Here is a tiny trained network, its code and every weight. The questions are about switching its units off for an input and a target symbol, where a switched-off unit gives its printed mean instead of its output.

import numpy as np


def w(rows, s, z=0):
    codes = np.array(rows[::2]) - 128.0
    scale = np.full(codes.shape[1], s)
    scale[-1] = z or s
    return codes * scale


def norm(h):
    return h / np.sqrt((h * h).mean(-1, keepdims=True) + 1e-5)


def f(y):
    return y / 2 * (1 + np.tanh(0.7978845608 * (y + 0.044715 * y**3)))


def softmax(a):
    e = np.exp(a - a.max(-1, keepdims=True))
    return e / e.sum(-1, keepdims=True)


def log_softmax(a):
    a = a - a.max(-1, keepdims=True)
    return a - np.log(np.exp(a).sum(-1, keepdims=True))


def net(x, mask):
    ids = ['ΛΣΦαβδζξπτ'.index(c) for c in x.split()]
    T = len(ids)
    res = E[ids] + P[:T]
    u = 0
    for l in range(2):
        q, k, v = (norm(res) @ M[l].T for M in (Q, K, V))
        z = softmax(np.where(np.tri(T) > 0, q @ k.T / 2**0.5, -1e9)) @ v
        res = res + np.where(mask[u], z, O[l][:, -1]) @ O[l][:, :-1]
        u += 1
        y = f(norm(res) @ A[l][:, :-1].T + A[l][:, -1])
        res = res + np.where(mask[u : u + 12], y, B[l][:, -1]) @ B[l][:, :-1]
        u += 12
    return log_softmax(norm(res)[-1] @ U[:, :-1].T + U[:, -1])


Q, K, V, O, A, B = {}, {}, {}, {}, {}, {}
E = w([
[167,196,159,117,215],'Λ',
[48,148,172,196,126],'Σ',
[106,83,197,82,120],'Φ',
[162,154,149,104,196],'α',
[31,116,211,2,114],'β',
[117,170,210,98,163],'δ',
[106,184,47,132,134],'ζ',
[147,157,228,103,171],'ξ',
[185,77,96,163,140],'π',
[121,102,153,63,175],'τ',
],0.0083)
P = w([
[166,119,111,124,250],'0',
[194,131,130,115,252],'1',
[154,100,131,118,225],'2',
[134,88,135,115,190],'3',
[113,79,134,114,174],'4',
[108,78,159,137,150],'5',
[97,80,184,135,129],'6',
[88,79,187,147,114],'7',
[87,80,216,163,86],'8',
[111,78,209,158,111],'9',
[127,89,205,152,127],'10',
],0.0036)
Q[0] = w([
[177,192,102,234,3],'L0H0',
[67,144,56,149,148],'L0H0',
],0.0055)
K[0] = w([
[214,147,200,54,202],'L0H0',
[94,163,168,73,253],'L0H0',
],0.0049)
V[0] = w([
[201,3,137,197,83],'L0H0',
[119,159,66,194,114],'L0H0',
],0.0063)
O[0] = w([
[75,97,132,169,254,61],'L0H0',
[98,151,133,196,77,3],'L0H0',
],0.0074,0.0041)
A[0] = w([
[92,172,135,95,119,217],'L0N0',
[153,133,142,65,223,103],'L0N1',
[234,20,36,223,128,90],'L0N2',
[37,124,115,205,34,69],'L0N3',
[108,138,20,185,67,2],'L0N4',
[163,176,85,106,147,134],'L0N5',
[113,208,4,133,82,44],'L0N6',
[240,90,67,146,110,92],'L0N7',
[85,240,125,155,158,157],'L0N8',
[74,177,84,247,131,146],'L0N9',
[187,133,156,146,209,62],'L0N10',
[69,107,189,101,130,210],'L0N11',
],0.0047,0.0033)
B[0] = w([
[120,141,87,169,135,197],'L0N0',
[132,109,155,173,107,235],'L0N1',
[120,50,188,142,221,119],'L0N2',
[153,175,116,100,253,104],'L0N3',
[114,35,126,199,94,99],'L0N4',
[73,89,157,141,59,140],'L0N5',
[98,56,126,141,53,107],'L0N6',
[109,124,216,83,126,122],'L0N7',
[109,61,69,75,107,123],'L0N8',
[166,170,53,45,151,101],'L0N9',
[136,49,196,137,77,148],'L0N10',
[166,154,98,185,152,251],'L0N11',
],0.0059,0.0036)
Q[1] = w([
[115,124,254,65,239],'L1H0',
[59,99,16,204,27],'L1H0',
],0.0057)
K[1] = w([
[29,235,141,147,204],'L1H0',
[253,36,43,145,104],'L1H0',
],0.0059)
V[1] = w([
[255,51,91,183,117],'L1H0',
[176,205,104,168,188],'L1H0',
],0.007)
O[1] = w([
[152,3,106,233,35,5],'L1H0',
[237,213,25,177,186,144],'L1H0',
],0.0066,0.0024)
A[1] = w([
[151,128,179,139,120,153],'L1N0',
[108,153,109,212,179,143],'L1N1',
[173,252,114,189,143,132],'L1N2',
[115,80,22,144,114,79],'L1N3',
[37,158,103,16,204,72],'L1N4',
[139,140,98,146,185,37],'L1N5',
[143,147,154,184,110,188],'L1N6',
[121,146,136,119,104,150],'L1N7',
[71,149,126,103,28,253],'L1N8',
[174,104,71,158,49,74],'L1N9',
[78,129,132,253,222,142],'L1N10',
[167,113,126,157,140,30],'L1N11',
],0.0057,0.0052)
B[1] = w([
[65,153,113,178,94,195],'L1N0',
[150,69,111,177,168,142],'L1N1',
[73,78,79,152,137,203],'L1N2',
[139,135,129,134,190,91],'L1N3',
[225,227,250,161,164,218],'L1N4',
[186,29,216,70,199,96],'L1N5',
[92,121,113,186,135,175],'L1N6',
[90,101,165,157,115,153],'L1N7',
[46,115,132,211,163,253],'L1N8',
[139,187,255,137,192,98],'L1N9',
[164,82,123,201,228,178],'L1N10',
[226,75,251,56,60,84],'L1N11',
],0.0058,0.0029)
U = w([
[170,155,97,142,64,102],'Λ',
[125,192,50,103,135,51],'Σ',
[91,40,196,153,215,139],'Φ',
[185,127,198,185,65,122],'α',
[124,116,132,1,119,155],'β',
[89,205,192,42,144,126],'δ',
[36,142,129,215,43,121],'ζ',
[190,125,170,156,61,132],'ξ',
[86,147,42,146,231,78],'π',
[124,70,152,91,92,253],'τ',
],0.0075,0.0061)

Each question gives the input, a string of symbols that net reads in full, and the target symbol t.
The units are the heads (2 rows each of Q, K, V and O) and the neurons (one row each of A and B). Each row of codes is followed by its name. A weight is (code - 128) times the scale printed after its matrix; where a second scale follows, it is the last column's (O, A, B and U).
mask holds one flag per unit, layer by layer, with each layer's heads first. A switched-off unit (its flag False) gives its mean, the last column of its rows in O or B, instead of its output. The means were averaged over made-up inputs and are rounded, as every weight is.
A unit's drop is (log p(t) with every unit on - log p(t) with that unit switched off) / (log p(t) with every unit on - log p(t) with every unit switched off).
The circuit of an input: a set's keep is (log p(t) with only the set's units on - log p(t) with every unit switched off) / (log p(t) with every unit on - log p(t) with every unit switched off). Starting from the 12 units with the biggest drops (on a tie, the unit counted first), units are removed one at a time, each time the one whose removal leaves the highest keep (on an exact tie, the one counted first), for as long as the keep stays at least 0.8.
units of the circuit, in order: the units of the circuit, biggest drop first
unit that matters most: the unit with the biggest drop
k most important neurons of layer l: the k neurons of layer l with the biggest drops, biggest first
drop when u is switched off: that unit's drop, to one decimal
input τ τ ξ, target α: 2 most important neurons of layer 0 -> [L0N1, L0N10]
input τ τ ζ τ Φ, target ζ: units of the circuit, in order -> [L1N8, L0H0]
input Λ Λ Φ Σ, target π: unit that matters most -> L0N3
input Σ τ Φ δ Φ ζ τ ξ, target ζ: 2 most important neurons of layer 0 -> [L0N9, L0N8]
input τ ζ τ Σ Φ ξ Φ δ ζ α δ, target ζ: units of the circuit, in order -> [L0H0, L1N2, L1N4]
input Λ ξ Σ Σ ζ ζ, target ζ: units of the circuit, in order -> [L0N6, L0H0]
input Λ ξ τ τ ξ α τ, target β: 2 most important neurons of layer 0 -> [L0N11, L0N6]
input Σ Φ Φ β α, target δ: 2 most important neurons of layer 0 -> [L0N9, L0N8]
input β α α ζ Λ δ Σ, target π: 2 most important neurons of layer 0 -> [L0N3, L0N1]
input τ τ Σ ζ Λ, target ζ: 2 most important neurons of layer 0 -> [L0N5, L0N8]
input τ Φ τ ξ τ, target τ: 2 most important neurons of layer 0 -> [L0N1, L0N10]
input τ Φ β ζ Λ Λ τ τ π α Λ, target Φ: 2 most important neurons of layer 0 -> [L0N10, L0N8]
input Φ Φ τ α α, target τ: 3 most important neurons of layer 1 -> [L1N4, L1N8, L1N10]
input β β α, target δ: units of the circuit, in order -> [L1H0]
input τ ξ Φ, target τ: 3 most important neurons of layer 1 -> [L1N4, L1N8, L1N10]
input τ τ Φ α, target τ: 3 most important neurons of layer 1 -> [L1N4, L1N8, L1N10]
input δ α α Φ ξ Σ δ, target π: drop when L1H0 is switched off -> 0.5
input ξ Φ ξ Φ τ β Σ τ, target π: drop when L0N11 is switched off -> 0.6
input ζ τ Φ α Φ τ τ, target ζ: drop when L1H0 is switched off -> 0.6
input α α α, target α: most important neuron of layer 1 -> [L1N9]
input τ ζ α ξ α π Σ ξ, target π: 2 most important neurons of layer 1 -> [L1N2, L1N4]
